Below are the code and all the weights of a small trained network. Each question names an input and a target symbol and asks about switching units off, where a switched-off unit gives its printed mean instead of its output.

import numpy as np


def w(rows, s, z=0):
    codes = np.array(rows[::2]) - 128.0
    scale = np.full(codes.shape[1], s)
    scale[-1] = z or s
    return codes * scale


def f(y):
    return np.maximum(y, 0)


def softmax(a):
    e = np.exp(a - a.max(-1, keepdims=True))
    return e / e.sum(-1, keepdims=True)


def log_softmax(a):
    a = a - a.max(-1, keepdims=True)
    return a - np.log(np.exp(a).sum(-1, keepdims=True))


def net(x, mask):
    ids = ['ΔΞΣΩγεημτψ'.index(c) for c in x.split()]
    T = len(ids)
    res = E[ids] + P[:T]
    u = 0
    for l in range(2):
        q, k, v = (res @ M[l].T for M in (Q, K, V))
        z = softmax(np.where(np.tri(T) > 0, q @ k.T / 3**0.5, -1e9)) @ v
        res = res + np.where(mask[u], z, O[l][:, -1]) @ O[l][:, :-1]
        u += 1
        y = f(res @ A[l][:, :-1].T + A[l][:, -1])
        res = res + np.where(mask[u : u + 4], y, B[l][:, -1]) @ B[l][:, :-1]
        u += 4
    return log_softmax(res[-1] @ U[:, :-1].T + U[:, -1])


Q, K, V, O, A, B = {}, {}, {}, {}, {}, {}
E = w([
[54,99,140,98,63,85,104,147,160,189],'Δ',
[89,125,60,176,200,146,109,79,1,180],'Ξ',
[88,149,107,130,108,68,157,109,72,252],'Σ',
[133,183,138,128,100,147,67,204,54,110],'Ω',
[21,52,117,123,129,175,31,134,141,103],'γ',
[106,68,93,201,209,202,102,86,112,90],'ε',
[146,99,162,162,130,175,118,154,189,69],'η',
[190,153,121,198,178,156,174,109,106,107],'μ',
[192,189,148,151,113,97,186,144,137,167],'τ',
[145,141,168,129,66,117,138,178,191,126],'ψ',
],0.0042)
P = w([
[135,170,111,3,168,120,113,103,118,94],'0',
[115,95,186,106,136,148,128,114,96,127],'1',
[130,92,82,154,75,183,157,143,112,160],'2',
[75,104,166,178,104,141,196,144,106,109],'3',
[163,67,134,175,101,184,97,131,123,188],'4',
[107,80,161,200,76,99,132,96,106,104],'5',
[117,134,67,183,85,151,130,161,138,154],'6',
[74,143,198,181,153,126,145,160,142,136],'7',
[147,117,124,192,140,165,67,159,162,203],'8',
[83,131,177,221,126,84,98,135,132,121],'9',
[111,157,77,197,134,143,118,185,162,165],'10',
[80,117,198,174,172,156,126,154,123,213],'11',
],0.0046)
Q[0] = w([
[124,121,62,110,61,77,172,85,113,47],'0.h1',
[170,124,31,163,86,168,95,162,164,176],'0.h1',
[74,144,154,254,119,102,128,159,126,134],'0.h1',
],0.057)
K[0] = w([
[253,12,190,106,55,156,74,60,57,161],'0.h1',
[80,114,255,205,123,28,128,90,74,71],'0.h1',
[185,119,92,226,124,111,19,148,178,196],'0.h1',
],0.033)
V[0] = w([
[107,146,175,77,22,48,121,175,195,183],'0.h1',
[72,133,68,111,141,70,136,86,30,238],'0.h1',
[253,202,148,153,139,99,215,134,110,153],'0.h1',
],0.018)
O[0] = w([
[141,54,159,120,70,165,106,27,70,79,2],'0.h1',
[208,158,142,146,76,122,7,96,192,155,167],'0.h1',
[168,129,10,131,41,105,158,171,128,78,7],'0.h1',
],0.011,0.002)
A[0] = w([
[98,32,189,107,52,137,146,53,52,92,4],'0.n1',
[76,106,194,92,153,127,231,121,10,96,93],'0.n2',
[136,56,77,159,22,128,177,112,60,27,129],'0.n3',
[141,102,2,166,49,116,155,208,127,125,104],'0.n4',
],0.0095,0.0025)
B[0] = w([
[237,192,115,180,193,107,183,133,142,144,201],'0.n1',
[152,107,157,125,89,147,135,173,254,92,255],'0.n2',
[41,217,172,106,79,135,129,82,157,198,197],'0.n3',
[119,128,170,201,183,100,101,87,155,37,211],'0.n4',
],0.0092,0.009)
Q[1] = w([
[133,115,119,123,127,130,138,142,123,119],'1.h1',
[124,123,140,152,137,145,119,124,139,141],'1.h1',
[97,152,192,253,131,168,95,134,203,195],'1.h1',
],0.042)
K[1] = w([
[147,126,158,143,133,113,112,117,127,134],'1.h1',
[115,138,108,89,122,120,127,131,94,133],'1.h1',
[148,168,121,6,171,114,123,91,145,66],'1.h1',
],0.022)
V[1] = w([
[125,134,142,110,221,159,112,209,77,132],'1.h1',
[69,68,134,144,125,131,214,119,192,49],'1.h1',
[145,74,159,187,156,143,176,89,216,255],'1.h1',
],0.012)
O[1] = w([
[135,145,215,105,119,25,106,149,78,112,116],'1.h1',
[117,47,118,181,148,68,172,71,182,204,214],'1.h1',
[130,94,29,2,169,101,124,84,140,121,254],'1.h1',
],0.0073,0.009)
A[1] = w([
[50,134,131,112,214,113,193,250,135,137,1],'1.n1',
[152,171,207,96,97,84,125,195,90,89,39],'1.n2',
[138,188,166,181,107,172,123,220,68,77,107],'1.n3',
[138,54,145,197,84,81,139,132,132,196,147],'1.n4',
],0.011,0.0012)
B[1] = w([
[181,129,129,101,22,22,134,19,118,151,206],'1.n1',
[175,86,125,170,173,254,218,126,86,99,198],'1.n2',
[56,50,117,119,172,44,83,179,159,200,206],'1.n3',
[98,178,73,137,141,170,78,181,64,29,255],'1.n4',
],0.0065,0.022)
U = w([
[65,214,174,158,86,127,98,83,108,80,179],'Δ',
[158,50,101,111,74,139,171,134,190,113,106],'Ξ',
[138,183,114,115,144,113,54,211,200,168,57],'Σ',
[133,160,148,97,123,38,109,85,103,200,144],'Ω',
[122,198,115,156,124,194,204,142,181,154,91],'γ',
[231,116,155,150,163,146,158,71,74,112,135],'ε',
[189,143,100,95,45,168,34,76,98,63,113],'η',
[47,67,85,91,148,192,187,181,12,143,252],'μ',
[107,94,84,162,189,68,141,135,137,61,22],'τ',
[69,47,251,134,174,138,102,99,161,187,187],'ψ',
],0.0031)

Each question gives the input, a string of symbols that net reads in full, and the target symbol t.
The units are the heads (3 rows each of Q, K, V and O) and the neurons (one row each of A and B). Each row of codes is followed by its name. A weight is (code - 128) times the scale printed after its matrix; where a second scale follows, it is the last column's (O, A, B and U).
mask holds one flag per unit, layer by layer, with each layer's heads first. A switched-off unit (its flag False) gives its mean, the last column of its rows in O or B, instead of its output. The means were averaged over made-up inputs and are rounded, as every weight is.
A unit's drop is (log p(t) with every unit on - log p(t) with that unit switched off) / (log p(t) with every unit on - log p(t) with every unit switched off).
The circuit of an input: a set's keep is (log p(t) with only the set's units on - log p(t) with every unit switched off) / (log p(t) with every unit on - log p(t) with every unit switched off). Starting from all 10 units, units are removed one at a time, each time the one whose removal leaves the highest keep (on an exact tie, the one counted first), for as long as the keep stays at least 0.8.
units of the circuit, in order: the units of the circuit, biggest drop first
most important unit: the unit with the biggest drop
k most important neurons: the k neurons with the biggest drops, biggest first
k most important neurons of layer l: the k neurons of layer l with the biggest drops, biggest first
input Δ τ Ξ, target Δ: 2 most important neurons of layer 0 -> 0.n3, 0.n4
input Ω γ η Ω, target Ξ: 3 most important neurons -> 0.n2, 1.n1, 1.n2
input μ Ω μ ψ ψ Δ ψ γ τ, target Δ: 2 most important neurons -> 1.n4, 0.n4
input γ Σ Ω Ξ ψ, target Σ: 2 most important neurons -> 1.n1, 1.n2
input Ω Σ ψ Ξ ε ψ, target Ω: most important neuron of layer 0 -> 0.n4
input Ω η Ω Ξ Ξ ψ Ω η Ξ, target ψ: 3 most important neurons of layer 0 -> 0.n2, 0.n1, 0.n3
input η η Δ γ η η μ ψ η Ξ τ Ω, target Δ: 2 most important neurons -> 0.n3, 1.n4
input η Δ μ ε μ ψ, target τ: 3 most important neurons -> 0.n4, 0.n2, 1.n4
input Δ Ω τ Δ, target Δ: units of the circuit, in order -> 0.h1, 0.n3, 0.n4
input Σ η η μ Ξ μ ψ, target Σ: 3 most important neurons -> 1.n3, 0.n4, 0.n2
input μ γ γ ε Δ ε Ξ μ μ Ξ μ, target Σ: 3 most important neurons -> 1.n2, 1.n1, 1.n4
input τ Σ γ γ μ μ η ψ Ξ η ε, target γ: units of the circuit, in order -> 0.h1, 1.h1, 0.n2
input μ τ η ψ Σ μ μ μ Ω, target τ: units of the circuit, in order -> 0.h1, 0.n4
input Ξ γ Δ Ξ Ξ ψ Ξ Ξ μ ψ, target μ: units of the circuit, in order -> 1.h1, 1.n2, 0.n2, 0.h1
input Σ Ξ Ω Ω ψ Ω Σ Ω Ω τ μ, target Δ: 4 most important neurons -> 0.n3, 0.n4, 1.n2, 0.n2
input μ μ ψ Ξ Σ τ ψ η Ω Δ γ Ω, target ψ: units of the circuit, in order -> 0.h1
input Ω μ Δ Δ Δ τ, target ε: 3 most important neurons -> 0.n1, 1.n2, 0.n3
input τ ε τ Ω, target γ: units of the circuit, in order -> 0.h1, 1.h1, 0.n3
input γ τ ψ γ ε μ, target Ω: units of the circuit, in order -> 0.h1, 1.n1, 1.h1
input μ μ Ξ, target τ: most important unit -> 0.h1
input Δ ψ ψ η τ Σ η ε Ξ Δ, target Σ: 2 most important neurons -> 1.n1, 1.n4
input Ξ η Ω Ξ γ ψ, target μ: 2 most important neurons -> 1.n2, 0.n2
input Σ Δ ε Δ Ω Ξ η Ξ, target Ξ: 2 most important neurons of layer 1 -> 1.n1, 1.n4
input γ η Σ Δ ψ γ Ξ ψ μ Ξ Σ, target Ω: units of the circuit, in order -> 0.h1, 1.h1, 1.n4
input τ η μ μ γ τ ψ τ, target γ: units of the circuit, in order -> 0.h1, 1.h1, 0.n3, 0.n1
